Below are the code and all the weights of a small trained network. Each question names an input and a target symbol and asks about switching units off, where a switched-off unit gives its printed mean instead of its output.

import numpy as np


def w(rows, s, z=0):
    codes = np.array(rows[::2]) - 128.0
    scale = np.full(codes.shape[1], s)
    scale[-1] = z or s
    return codes * scale


def f(y):
    return np.maximum(y, 0)


def softmax(a):
    e = np.exp(a - a.max(-1, keepdims=True))
    return e / e.sum(-1, keepdims=True)


def log_softmax(a):
    a = a - a.max(-1, keepdims=True)
    return a - np.log(np.exp(a).sum(-1, keepdims=True))


def net(x, mask):
    ids = ['βγδζηλξπστφψω'.index(c) for c in x.split()]
    T = len(ids)
    res = E[ids] + P[:T]
    r = res
    for j in range(2):
        rows = slice(3 * j, 3 * j + 3)
        q, k, v = (r @ M[0][rows].T for M in (Q, K, V))
        z = softmax(np.where(np.tri(T) > 0, q @ k.T / 3**0.5, -1e9)) @ v
        o = O[0][rows]
        res = res + np.where(mask[j], z, o[:, -1]) @ o[:, :-1]
    y = f(res @ A[0][:, :-1].T + A[0][:, -1])
    res = res + np.where(mask[2:6], y, B[0][:, -1]) @ B[0][:, :-1]
    return log_softmax(res[-1] @ U[:, :-1].T + U[:, -1])


Q, K, V, O, A, B = {}, {}, {}, {}, {}, {}
E = w([
[63,165,70,121,124,122],'β',
[107,208,120,175,115,203],'γ',
[169,151,16,145,154,130],'δ',
[173,59,130,51,195,131],'ζ',
[87,135,225,121,145,149],'η',
[123,129,103,68,86,217],'λ',
[215,189,132,104,117,152],'ξ',
[176,182,151,189,244,123],'π',
[101,96,118,144,194,61],'σ',
[54,104,108,133,219,212],'τ',
[165,182,133,107,158,68],'φ',
[187,144,151,117,191,251],'ψ',
[42,89,108,54,125,153],'ω',
],0.016)
P = w([
[101,253,157,49,123,109],'0',
[121,76,100,168,176,155],'1',
[115,93,106,155,175,148],'2',
[116,106,98,154,182,151],'3',
[114,111,108,150,191,148],'4',
[112,111,108,136,178,151],'5',
[116,112,107,132,191,148],'6',
[114,114,102,137,184,147],'7',
[111,128,113,130,185,152],'8',
],0.011)
Q[0] = w([
[115,150,108,99,229,202],'h1',
[114,96,131,141,41,91],'h1',
[105,142,102,86,254,208],'h1',
[110,174,133,68,217,144],'h2',
[123,200,124,91,204,156],'h2',
[93,179,132,111,211,211],'h2',
],0.0094)
K[0] = w([
[105,254,168,54,73,92],'h1',
[155,79,130,211,161,141],'h1',
[105,198,153,57,71,90],'h1',
[123,184,138,49,139,92],'h2',
[96,222,167,37,145,116],'h2',
[127,221,156,25,67,96],'h2',
],0.0095)
V[0] = w([
[136,136,142,64,61,106],'h1',
[2,160,165,153,89,106],'h1',
[114,83,202,97,177,185],'h1',
[124,109,145,207,157,82],'h2',
[104,108,94,188,76,236],'h2',
[57,34,67,105,133,88],'h2',
],0.0086)
O[0] = w([
[139,134,156,42,30,106,186],'h1',
[23,127,176,179,68,103,189],'h1',
[119,24,237,99,161,188,190],'h1',
[115,223,161,162,235,70,16],'h2',
[94,223,89,116,129,255,9],'h2',
[51,122,80,25,193,103,1],'h2',
],0.0062,0.0074)
A[0] = w([
[160,108,201,145,35,53,254],'n1',
[47,126,147,89,112,35,245],'n2',
[55,183,121,223,108,122,223],'n3',
[174,53,176,253,185,167,115],'n4',
],0.0049,0.004)
B[0] = w([
[152,140,129,135,66,76,254],'n1',
[81,72,81,148,139,84,189],'n2',
[86,165,85,247,129,162,181],'n3',
[142,154,175,132,161,136,250],'n4',
],0.011,0.0074)
U = w([
[64,138,37,146,88,98,146],'β',
[114,190,108,183,74,178,138],'γ',
[175,161,2,147,141,120,255],'δ',
[173,55,141,45,152,97,198],'ζ',
[70,111,236,155,78,105,124],'η',
[115,127,102,53,10,200,143],'λ',
[226,188,120,113,47,113,70],'ξ',
[175,191,154,182,211,84,63],'π',
[74,131,101,135,219,20,151],'σ',
[42,98,122,134,217,200,101],'τ',
[173,154,109,149,98,13,90],'φ',
[190,154,177,99,138,222,78],'ψ',
[26,76,97,65,88,128,74],'ω',
],0.0086,0.0049)

Each question gives the input, a string of symbols that net reads in full, and the target symbol t.
The units are the heads (3 rows each of Q, K, V and O) and the neurons (one row each of A and B). Each row of codes is followed by its name. A weight is (code - 128) times the scale printed after its matrix; where a second scale follows, it is the last column's (O, A, B and U).
mask holds one flag per unit, heads first, then neurons. A switched-off unit (its flag False) gives its mean, the last column of its rows in O or B, instead of its output. The means were averaged over made-up inputs and are rounded, as every weight is.
A unit's drop is (log p(t) with every unit on - log p(t) with that unit switched off) / (log p(t) with every unit on - log p(t) with every unit switched off).
The circuit of an input: a set's keep is (log p(t) with only the set's units on - log p(t) with every unit switched off) / (log p(t) with every unit on - log p(t) with every unit switched off). Starting from all 6 units, units are removed one at a time, each time the one whose removal leaves the highest keep (on an exact tie, the one counted first), for as long as the keep stays at least 0.8.
units of the circuit, in order: the units of the circuit, biggest drop first
unit that matters most: the unit with the biggest drop
which heads matter: for each layer, one digit per head in row order, 1 if its drop is at least 0.15 and else 0, layers parted by /
drop when u is switched off: that unit's drop, to one decimal
input ψ η η τ ζ ζ ζ ζ, target ψ: units of the circuit, in order -> [h2 h1 n2]
input π φ ψ ζ η ζ, target π: which heads matter -> 11
input σ η ζ β, target σ: units of the circuit, in order -> [h2]
input σ η τ η τ η η ζ ζ, target σ: units of the circuit, in order -> [h2 h1]
input λ ζ η, target λ: which heads matter -> 11
input γ φ η ψ π ψ, target γ: units of the circuit, in order -> [h1 h2]
input ψ η η π, target ψ: units of the circuit, in order -> [h1 h2 n2]
input γ τ γ π β, target γ: units of the circuit, in order -> [h2 n3]
input δ σ η β, target δ: which heads matter -> 10
input λ η φ ψ λ τ, target λ: units of the circuit, in order -> [h2 h1]
input ζ ζ π ω γ η η τ, target ζ: units of the circuit, in order -> [h1 h2]
input ψ η γ φ ζ η τ λ, target ψ: which heads matter -> 11
input φ ψ η π σ, target φ: which heads matter -> 11
input σ λ η τ ξ τ ψ σ, target σ: units of the circuit, in order -> [h2 n2]
input ω τ β η ζ η ζ η, target ω: which heads matter -> 01
input η ω λ η τ τ ξ, target η: which heads matter -> 10
input η η η τ ζ τ ξ τ, target η: unit that matters most -> h1
input η η ψ ψ σ, target η: which heads matter -> 10
input γ φ ζ η, target γ: which heads matter -> 11
input δ τ λ ψ τ, target δ: units of the circuit, in order -> [h1]
input ζ τ η ω, target ζ: drop when h2 is switched off -> 0.1
input ξ δ η ξ, target ξ: drop when h2 is switched off -> 0.3
input λ τ τ ζ γ, target λ: drop when h2 is switched off -> 0.8
